Here is a tiny trained network, its code and every weight. The questions are about switching its units off for an input and a class, where a switched-off unit gives its printed mean instead of its output.

import numpy as np


def w(rows, s, z=0):
    codes = np.array(rows[::2]) - 128.0
    scale = np.full(codes.shape[1], s)
    scale[-1] = z or s
    return codes * scale


def f(y):
    return y / 2 * (1 + np.tanh(0.7978845608 * (y + 0.044715 * y**3)))


def log_softmax(a):
    a = a - a.max(-1, keepdims=True)
    return a - np.log(np.exp(a).sum(-1, keepdims=True))


def net(x, mask):
    res = np.array(x, float).reshape(1, 7) / 4 @ E
    y = f(res @ A[0][:, :-1].T + A[0][:, -1])
    res = res + np.where(mask, y, B[0][:, -1]) @ B[0][:, :-1]
    return log_softmax(res[-1] @ U[:, :-1].T + U[:, -1])


A, B = {}, {}
E = w([
[110,193,149,150,141,159,40,84],'x0',
[136,113,230,193,181,112,148,88],'x1',
[124,111,38,82,165,100,46,145],'x2',
[254,84,124,133,94,28,164,88],'x3',
[160,96,103,83,136,191,206,176],'x4',
[208,67,123,118,145,163,36,76],'x5',
[162,183,110,191,54,147,64,7],'x6',
],0.0092)
A[0] = w([
[117,140,107,138,111,145,60,134,193],'N0',
[99,175,121,100,123,94,6,89,231],'N1',
[163,149,104,145,108,89,154,191,128],'N2',
[158,178,101,92,112,92,193,140,165],'N3',
[96,136,103,107,84,119,171,136,160],'N4',
[133,101,116,102,138,116,103,179,186],'N5',
[158,90,76,73,103,139,137,134,252],'N6',
[196,85,133,111,134,131,129,81,212],'N7',
[171,164,103,93,113,59,178,121,168],'N8',
[102,146,104,131,130,129,69,126,91],'N9',
[144,167,148,171,89,93,173,125,223],'N10',
[43,184,143,135,143,165,107,166,215],'N11',
[178,134,113,85,126,63,144,208,202],'N12',
[132,116,107,67,144,110,162,153,171],'N13',
],0.012,0.0036)
B[0] = w([
[235,231,20,94,87,196,65,157,191],'N0',
[219,213,44,196,142,107,30,114,254],'N1',
[72,110,76,116,199,90,104,111,168],'N2',
[31,118,102,119,176,60,109,83,185],'N3',
[48,152,98,58,145,150,75,158,169],'N4',
[228,106,133,73,186,61,229,232,167],'N5',
[132,8,7,55,94,226,214,104,195],'N6',
[137,103,199,142,37,194,239,43,211],'N7',
[50,87,77,146,120,63,121,69,194],'N8',
[148,132,64,90,191,102,45,210,174],'N9',
[33,157,156,173,86,50,64,62,205],'N10',
[113,255,148,80,158,195,124,238,238],'N11',
[125,47,126,97,122,59,71,155,204],'N12',
[101,62,149,86,149,64,150,157,182],'N13',
],0.0064,0.013)
U = w([
[177,173,97,117,136,130,71,153,116],'0',
[70,181,184,88,118,166,139,199,253],'1',
[162,37,141,112,152,115,144,182,105],'2',
[114,128,247,218,114,110,127,106,253],'3',
[64,117,128,108,117,88,108,129,19],'4',
[132,99,132,129,88,187,148,118,12],'5',
],0.015,0.0018)

Each question gives the input, the list of numbers given to net, and the class t.
The units are the neurons (one row each of A and B). Each row of codes is followed by its name. A weight is (code - 128) times the scale printed after its matrix; where a second scale follows, it is the last column's (A, B and U).
mask holds one flag per neuron, in row order. A switched-off neuron (its flag False) gives its mean, the last column of its row in B, instead of its output. The means were averaged over made-up inputs and are rounded, as every weight is.
A unit's drop is (log p(t) with every unit on - log p(t) with that unit switched off) / (log p(t) with every unit on - log p(t) with every unit switched off).
The circuit of an input: a set's keep is (log p(t) with only the set's units on - log p(t) with every unit switched off) / (log p(t) with every unit on - log p(t) with every unit switched off). Starting from the 12 units with the biggest drops (on a tie, the unit counted first), units are removed one at a time, each time the one whose removal leaves the highest keep (on an exact tie, the one counted first), for as long as the keep stays at least 0.8.
units of the circuit, in order: the units of the circuit, biggest drop first
k most important neurons: the k neurons with the biggest drops, biggest first
drop when u is switched off: that unit's drop, to one decimal
input [-5,-5,5,1,-4,-8,7], class 4: units of the circuit, in order	N8
input [-2,5,0,-1,7,-5,5], class 3: units of the circuit, in order	N11, N6, N0
input [-8,6,3,-4,-6,1,0], class 3: units of the circuit, in order	N6, N0, N4
input [3,2,-3,3,-2,1,8], class 3: 2 most important neurons	N7, N10
input [4,-6,-7,1,8,-6,3], class 4: units of the circuit, in order	N3, N10
input [-8,5,0,-5,-8,-2,8], class 0: 2 most important neurons	N7, N1
input [-7,-3,3,6,-5,-6,-6], class 4: 2 most important neurons	N3, N8
input [-2,-3,-8,3,3,-7,8], class 4: 2 most important neurons	N4, N3
input [8,-5,-1,-7,-5,-1,-7], class 0: 3 most important neurons	N1, N0, N9
input [7,-2,-4,7,-4,5,-8], class 2: 2 most important neurons	N10, N12
input [-4,8,5,-4,1,4,-2], class 2: 2 most important neurons	N11, N10
input [2,-2,7,8,-8,-1,-8], class 2: drop when N5 is switched off	0.1
input [4,3,-3,6,-1,8,7], class 3: drop when N3 is switched off	0.0
input [-2,2,1,2,4,8,0], class 5: units of the circuit, in order	N7
input [-5,-2,-2,2,-2,7,1], class 5: drop when N7 is switched off	0.2
input [-6,-8,-5,7,2,2,4], class 4: drop when N3 is switched off	0.2
